Below is a small trained network, with its code and all its weights. Each question gives an input and a target symbol and asks what happens when units are switched off, that is, made to give their printed mean instead of their output.

import numpy as np


def w(rows, s, z=0):
    codes = np.array(rows[::2]) - 128.0
    scale = np.full(codes.shape[1], s)
    scale[-1] = z or s
    return codes * scale


def norm(h):
    return h / np.sqrt((h * h).mean(-1, keepdims=True) + 1e-5)


def f(y):
    return np.maximum(y, 0)


def softmax(a):
    e = np.exp(a - a.max(-1, keepdims=True))
    return e / e.sum(-1, keepdims=True)


def log_softmax(a):
    a = a - a.max(-1, keepdims=True)
    return a - np.log(np.exp(a).sum(-1, keepdims=True))


def net(x, mask):
    ids = ['ΓΞαβδεζηθλστψ'.index(c) for c in x.split()]
    T = len(ids)
    res = E[ids] + P[:T]
    r = norm(res)
    for j in range(3):
        rows = slice(2 * j, 2 * j + 2)
        q, k, v = (r @ M[0][rows].T for M in (Q, K, V))
        z = softmax(np.where(np.tri(T) > 0, q @ k.T / 2**0.5, -1e9)) @ v
        o = O[0][rows]
        res = res + np.where(mask[j], z, o[:, -1]) @ o[:, :-1]
    y = f(norm(res) @ A[0][:, :-1].T + A[0][:, -1])
    res = res + np.where(mask[3:19], y, B[0][:, -1]) @ B[0][:, :-1]
    return log_softmax(norm(res)[-1] @ U[:, :-1].T + U[:, -1])


Q, K, V, O, A, B = {}, {}, {}, {}, {}, {}
E = w([
[127,101,134,71],'Γ',
[127,100,133,70],'Ξ',
[128,97,130,68],'α',
[126,100,136,72],'β',
[77,190,194,254],'δ',
[139,100,130,79],'ε',
[158,142,95,76],'ζ',
[149,144,92,72],'η',
[129,163,111,33],'θ',
[55,132,126,64],'λ',
[76,133,66,110],'σ',
[150,110,73,157],'τ',
[106,41,153,172],'ψ',
],0.0035)
P = w([
[181,10,7,16],'0',
[193,58,42,47],'1',
[194,93,59,71],'2',
[205,117,100,88],'3',
[204,134,127,106],'4',
[202,158,149,126],'5',
[203,172,165,139],'6',
[196,182,177,163],'7',
[191,203,187,180],'8',
[194,200,195,180],'9',
[198,160,193,165],'10',
],0.0014)
Q[0] = w([
[214,108,157,84],'head 1',
[182,169,78,104],'head 1',
[169,107,135,61],'head 2',
[204,116,199,47],'head 2',
[168,123,76,39],'head 3',
[19,192,119,254],'head 3',
],0.0074)
K[0] = w([
[187,134,211,210],'head 1',
[68,129,178,244],'head 1',
[117,254,115,196],'head 2',
[152,251,174,167],'head 2',
[78,185,159,238],'head 3',
[155,27,52,35],'head 3',
],0.0058)
V[0] = w([
[146,130,182,142],'head 1',
[87,129,107,76],'head 1',
[190,151,254,109],'head 2',
[84,48,154,129],'head 2',
[78,72,213,122],'head 3',
[57,186,128,95],'head 3',
],0.0047)
O[0] = w([
[126,50,130,156,55],'head 1',
[127,156,148,90,248],'head 1',
[173,78,112,50,91],'head 2',
[152,106,252,148,120],'head 2',
[42,81,142,79,75],'head 3',
[114,238,213,52,80],'head 3',
],0.0037,0.0016)
A[0] = w([
[157,24,192,135,111],'neuron 1',
[150,126,178,122,166],'neuron 2',
[150,182,85,110,111],'neuron 3',
[120,27,54,133,203],'neuron 4',
[191,172,154,106,165],'neuron 5',
[134,136,159,104,144],'neuron 6',
[33,100,192,95,164],'neuron 7',
[109,176,204,250,47],'neuron 8',
[203,176,108,185,97],'neuron 9',
[72,252,83,160,183],'neuron 10',
[115,137,133,68,77],'neuron 11',
[129,123,190,87,71],'neuron 12',
[189,103,148,113,144],'neuron 13',
[127,86,83,221,210],'neuron 14',
[171,101,164,144,99],'neuron 15',
[19,31,207,229,254],'neuron 16',
],0.0034,0.0017)
B[0] = w([
[132,100,179,168,208],'neuron 1',
[107,120,148,160,181],'neuron 2',
[115,152,122,118,197],'neuron 3',
[115,195,147,193,253],'neuron 4',
[102,106,136,171,246],'neuron 5',
[111,131,130,151,177],'neuron 6',
[86,164,100,89,173],'neuron 7',
[76,115,16,1,145],'neuron 8',
[62,140,128,137,176],'neuron 9',
[162,112,239,185,222],'neuron 10',
[118,134,108,139,179],'neuron 11',
[137,112,113,133,164],'neuron 12',
[128,114,118,150,230],'neuron 13',
[14,142,103,121,171],'neuron 14',
[170,100,165,131,149],'neuron 15',
[10,80,12,62,171],'neuron 16',
],0.0038,0.0021)
U = w([
[110,115,132,117,14],'Γ',
[105,90,132,81,71],'Ξ',
[115,117,133,112,4],'α',
[97,58,166,66,108],'β',
[36,130,92,119,97],'δ',
[224,2,188,188,208],'ε',
[203,160,21,115,153],'ζ',
[178,166,62,112,109],'η',
[167,181,104,31,108],'θ',
[59,197,199,9,162],'λ',
[133,243,253,209,150],'σ',
[69,170,59,246,190],'τ',
[11,62,69,148,168],'ψ',
],0.0066,0.0031)

Each question gives the input, a string of symbols that net reads in full, and the target symbol t.
The units are the heads (2 rows each of Q, K, V and O) and the neurons (one row each of A and B). Each row of codes is followed by its name. A weight is (code - 128) times the scale printed after its matrix; where a second scale follows, it is the last column's (O, A, B and U).
mask holds one flag per unit, heads first, then neurons. A switched-off unit (its flag False) gives its mean, the last column of its rows in O or B, instead of its output. The means were averaged over made-up inputs and are rounded, as every weight is.
A unit's drop is (log p(t) with every unit on - log p(t) with that unit switched off) / (log p(t) with every unit on - log p(t) with every unit switched off).
The circuit of an input: a set's keep is (log p(t) with only the set's units on - log p(t) with every unit switched off) / (log p(t) with every unit on - log p(t) with every unit switched off). Starting from the 12 units with the biggest drops (on a tie, the unit counted first), units are removed one at a time, each time the one whose removal leaves the highest keep (on an exact tie, the one counted first), for as long as the keep stays at least 0.8.
circuit, biggest first: the units of the circuit, biggest drop first
most important unit: the unit with the biggest drop
top k neurons: the k neurons with the biggest drops, biggest first
heads that matter: for each layer, one digit per head in row order, 1 if its drop is at least 0.15 and else 0, layers parted by /
drop of u: that unit's drop, to one decimal
input τ ε ε σ Ξ λ, target σ: most important unit	neuron 10
input σ Ξ α, target σ: circuit, biggest first	[head 2; head 3]
input δ ε Ξ Ξ α δ ε ε ε Ξ, target ε: heads that matter	110
input ε Ξ ε ψ ε α, target ψ: heads that matter	001
input Ξ β ε β β Γ ε β Γ η, target ζ: heads that matter	010
input ε ψ ε ε, target ψ: heads that matter	001
input β ζ Ξ, target ζ: heads that matter	001
input ε τ ε σ η, target σ: circuit, biggest first	[neuron 10; head 2]
input Ξ σ ζ, target σ: heads that matter	010
input ε ε σ Ξ, target σ: heads that matter	010
input β ε ε ε τ ε ε, target τ: circuit, biggest first	[head 3; neuron 14]
input λ ε Ξ, target λ: heads that matter	111
input ε ζ β ε ζ ε ε Ξ, target ε: heads that matter	101
input λ β β ε λ λ ζ β σ, target σ: circuit, biggest first	[neuron 10]
input σ Ξ Γ ε Ξ β, target ε: heads that matter	000
input Ξ ε ζ λ β τ β ε, target τ: heads that matter	011
input Ξ ε λ η σ τ Ξ, target τ: circuit, biggest first	[head 3; head 2]
input β ε η ε ζ λ Ξ Ξ τ Ξ, target τ: circuit, biggest first	[head 3; head 2; neuron 9]
input β ζ ε σ Ξ β ε ε λ Γ, target λ: heads that matter	001
input ζ ζ ε σ Ξ, target σ: heads that matter	010
input σ τ Ξ β, target τ: most important unit	head 2
input Γ β θ ε η Ξ ε ε ζ ε Ξ, target ζ: top 2 neurons	[neuron 10; neuron 4]
input Ξ ε ζ Ξ α, target ζ: top 2 neurons	[neuron 10; neuron 1]
input ε σ ζ β, target σ: drop of neuron 4	0.0
input ε ζ ε ε θ ζ ε β ζ, target ζ: drop of head 2	1.3
input β ζ Ξ σ Γ, target σ: drop of head 2	0.6
